Here is a tiny trained network, its code and every weight. The questions are about switching its units off for an input and a class, where a switched-off unit gives its printed mean instead of its output.

import numpy as np


def w(rows, s, z=0):
    codes = np.array(rows[::2]) - 128.0
    scale = np.full(codes.shape[1], s)
    scale[-1] = z or s
    return codes * scale


def norm(h):
    return h / np.sqrt((h * h).mean(-1, keepdims=True) + 1e-5)


def f(y):
    return np.maximum(y, 0)


def log_softmax(a):
    a = a - a.max(-1, keepdims=True)
    return a - np.log(np.exp(a).sum(-1, keepdims=True))


def net(x, mask):
    res = np.array(x, float).reshape(1, 4) / 4 @ E
    u = 0
    for l in range(4):
        y = f(norm(res) @ A[l][:, :-1].T + A[l][:, -1])
        res = res + np.where(mask[u : u + 6], y, B[l][:, -1]) @ B[l][:, :-1]
        u += 6
    return log_softmax(norm(res)[-1] @ U[:, :-1].T + U[:, -1])


A, B = {}, {}
E = w([
[167,74,177,104,161,154,141,200,62,121,159,247],'x0',
[169,4,33,110,79,203,92,120,108,125,97,72],'x1',
[170,117,107,29,130,113,78,91,112,154,132,119],'x2',
[138,80,65,103,219,123,173,171,247,120,159,152],'x3',
],0.012)
A[0] = w([
[127,71,141,159,74,143,125,125,4,129,115,148,76],'L0N0',
[138,64,131,69,97,136,140,142,24,118,127,165,6],'L0N1',
[131,99,108,201,77,142,129,118,127,124,126,38,53],'L0N2',
[141,36,90,42,154,132,139,130,160,127,130,150,21],'L0N3',
[127,131,133,89,51,141,137,132,36,129,119,50,99],'L0N4',
[123,89,82,157,92,119,131,131,145,119,135,27,3],'L0N5',
],0.019,0.0059)
B[0] = w([
[165,89,85,222,105,155,137,166,9,130,134,170,247],'L0N0',
[156,102,216,136,131,200,23,78,100,226,142,181,221],'L0N1',
[99,100,52,205,84,125,199,193,122,113,89,83,233],'L0N2',
[51,88,73,101,180,36,83,238,149,129,134,94,229],'L0N3',
[132,176,110,122,139,54,102,91,106,47,181,90,240],'L0N4',
[136,113,170,96,68,215,158,61,122,196,65,119,225],'L0N5',
],0.014)
A[1] = w([
[116,185,188,153,174,129,203,196,148,97,142,226,90],'L1N0',
[106,106,121,112,92,210,163,126,255,106,53,115,4],'L1N1',
[145,150,93,106,106,159,101,127,151,85,94,179,35],'L1N2',
[177,20,79,13,207,155,126,169,169,120,138,168,55],'L1N3',
[173,88,90,43,113,217,81,113,151,109,92,165,36],'L1N4',
[146,122,139,147,133,220,148,82,167,177,102,123,40],'L1N5',
],0.019,0.003)
B[1] = w([
[130,149,163,196,143,105,164,111,149,100,129,170,249],'L1N0',
[50,151,176,129,92,176,113,76,177,199,117,153,222],'L1N1',
[111,129,161,119,114,129,105,131,114,136,140,127,128],'L1N2',
[70,107,47,118,50,91,8,216,161,86,157,112,239],'L1N3',
[135,130,107,153,148,125,156,68,107,145,145,153,146],'L1N4',
[93,161,101,91,93,154,147,71,148,126,85,128,166],'L1N5',
],0.015,0.014)
A[2] = w([
[130,167,181,149,194,122,210,135,182,125,161,248,151],'L2N0',
[177,127,144,116,183,171,138,162,136,110,111,80,44],'L2N1',
[208,118,102,4,144,160,92,13,114,122,119,105,120],'L2N2',
[116,88,116,48,190,118,138,222,208,143,165,168,3],'L2N3',
[120,131,126,69,174,145,240,135,210,158,75,58,104],'L2N4',
[206,88,198,42,169,187,73,143,71,153,161,229,87],'L2N5',
],0.019,0.0028)
B[2] = w([
[140,69,171,173,220,133,209,158,151,68,82,103,251],'L2N0',
[82,150,140,202,106,119,136,94,163,101,137,187,128],'L2N1',
[192,37,129,68,45,150,179,128,217,94,205,141,148],'L2N2',
[49,116,72,90,98,123,61,220,150,22,136,162,203],'L2N3',
[116,195,140,99,171,133,147,66,140,245,82,146,185],'L2N4',
[188,172,151,101,214,189,45,68,91,254,237,72,219],'L2N5',
],0.014,0.015)
A[3] = w([
[139,113,139,90,203,120,164,151,135,116,145,162,3],'L3N0',
[158,92,206,120,189,147,79,138,97,158,139,247,142],'L3N1',
[127,147,160,131,114,135,154,135,144,124,77,138,76],'L3N2',
[188,131,81,62,252,66,146,112,175,167,160,135,148],'L3N3',
[146,180,93,118,181,83,126,79,112,86,171,83,81],'L3N4',
[100,86,116,104,177,81,121,209,142,145,119,141,83],'L3N5',
],0.022,0.0028)
B[3] = w([
[129,89,149,143,170,180,96,141,126,105,104,149,177],'L3N0',
[143,115,155,73,232,161,74,64,180,247,168,54,249],'L3N1',
[141,98,172,78,123,140,132,151,143,137,98,177,185],'L3N2',
[160,61,127,181,33,103,168,239,86,175,156,225,175],'L3N3',
[155,185,191,34,193,114,121,123,161,96,109,163,167],'L3N4',
[81,160,93,98,219,126,114,146,194,51,112,125,233],'L3N5',
],0.013,0.014)
U = w([
[218,117,144,15,46,83,152,89,170,96,175,143,79],'0',
[167,137,149,98,83,77,165,185,137,187,119,207,2],'1',
[162,249,178,84,116,36,130,68,85,55,115,104,84],'2',
[53,102,62,72,142,104,50,213,199,121,116,151,166],'3',
[71,148,111,105,68,172,185,65,181,220,36,117,136],'4',
[188,106,138,136,182,166,51,111,65,227,183,130,166],'5',
[144,108,198,170,200,121,198,155,167,89,83,169,181],'6',
[180,96,28,197,56,174,172,130,36,81,92,100,154],'7',
],0.013,0.0054)

Each question gives the input, the list of numbers given to net, and the class t.
The units are the neurons (one row each of A and B). Each row of codes is followed by its name. A weight is (code - 128) times the scale printed after its matrix; where a second scale follows, it is the last column's (A, B and U).
mask holds one flag per neuron, layer by layer. A switched-off neuron (its flag False) gives its mean, the last column of its row in B, instead of its output. The means were averaged over made-up inputs and are rounded, as every weight is.
A unit's drop is (log p(t) with every unit on - log p(t) with that unit switched off) / (log p(t) with every unit on - log p(t) with every unit switched off).
The circuit of an input: a set's keep is (log p(t) with only the set's units on - log p(t) with every unit switched off) / (log p(t) with every unit on - log p(t) with every unit switched off). Starting from the 12 units with the biggest drops (on a tie, the unit counted first), units are removed one at a time, each time the one whose removal leaves the highest keep (on an exact tie, the one counted first), for as long as the keep stays at least 0.8.
units of the circuit, in order: the units of the circuit, biggest drop first
k most important neurons: the k neurons with the biggest drops, biggest first
top k neurons in layer l: the k neurons of layer l with the biggest drops, biggest first
drop of u: that unit's drop, to one decimal
input [-6,7,6,3], class 4: top 2 neurons in layer 0 => L0N5, L0N2
input [7,-8,0,-2], class 6: units of the circuit, in order => L1N0
input [1,-3,-7,-7], class 7: units of the circuit, in order => L0N1, L0N0
input [3,8,-6,-8], class 7: 2 most important neurons => L0N2, L0N4
input [-4,-4,2,-2], class 2: 3 most important neurons => L0N5, L0N1, L1N0
input [-5,1,3,4], class 4: 2 most important neurons => L0N5, L1N1
input [-4,-4,-3,-1], class 6: 3 most important neurons => L0N5, L0N1, L0N4
input [5,-2,-2,1], class 5: 3 most important neurons => L0N3, L0N2, L2N5
input [0,1,0,-3], class 7: 2 most important neurons => L0N0, L0N2
input [-3,-6,1,6], class 6: top 2 neurons in layer 0 => L0N3, L0N5
input [-3,-2,4,-4], class 2: top 2 neurons in layer 0 => L0N5, L0N1
input [7,3,-6,2], class 5: 2 most important neurons => L0N1, L0N0
input [-8,1,5,-4], class 2: top 2 neurons in layer 0 => L0N4, L0N2
input [-1,7,-2,-6], class 7: units of the circuit, in order => L0N2
input [0,-1,-5,4], class 6: 2 most important neurons => L0N3, L0N5
input [0,-8,7,-6], class 0: 3 most important neurons => L0N2, L1N0, L1N3
input [-2,-5,6,-3], class 0: top 2 neurons in layer 1 => L1N0, L1N3
input [2,3,-5,-3], class 7: top 2 neurons in layer 0 => L0N2, L0N4
input [-7,7,8,-8], class 7: drop of L0N2 => 0.3
input [-4,3,-2,-4], class 7: drop of L1N2 => 0.0
input [-2,4,-6,-2], class 7: drop of L0N0 => 0.2
input [-4,-6,4,-2], class 6: drop of L0N2 => 0.5
input [-3,0,-8,8], class 4: most important neuron => L0N3
input [-1,-4,-2,-3], class 6: 2 most important neurons => L0N5, L0N1
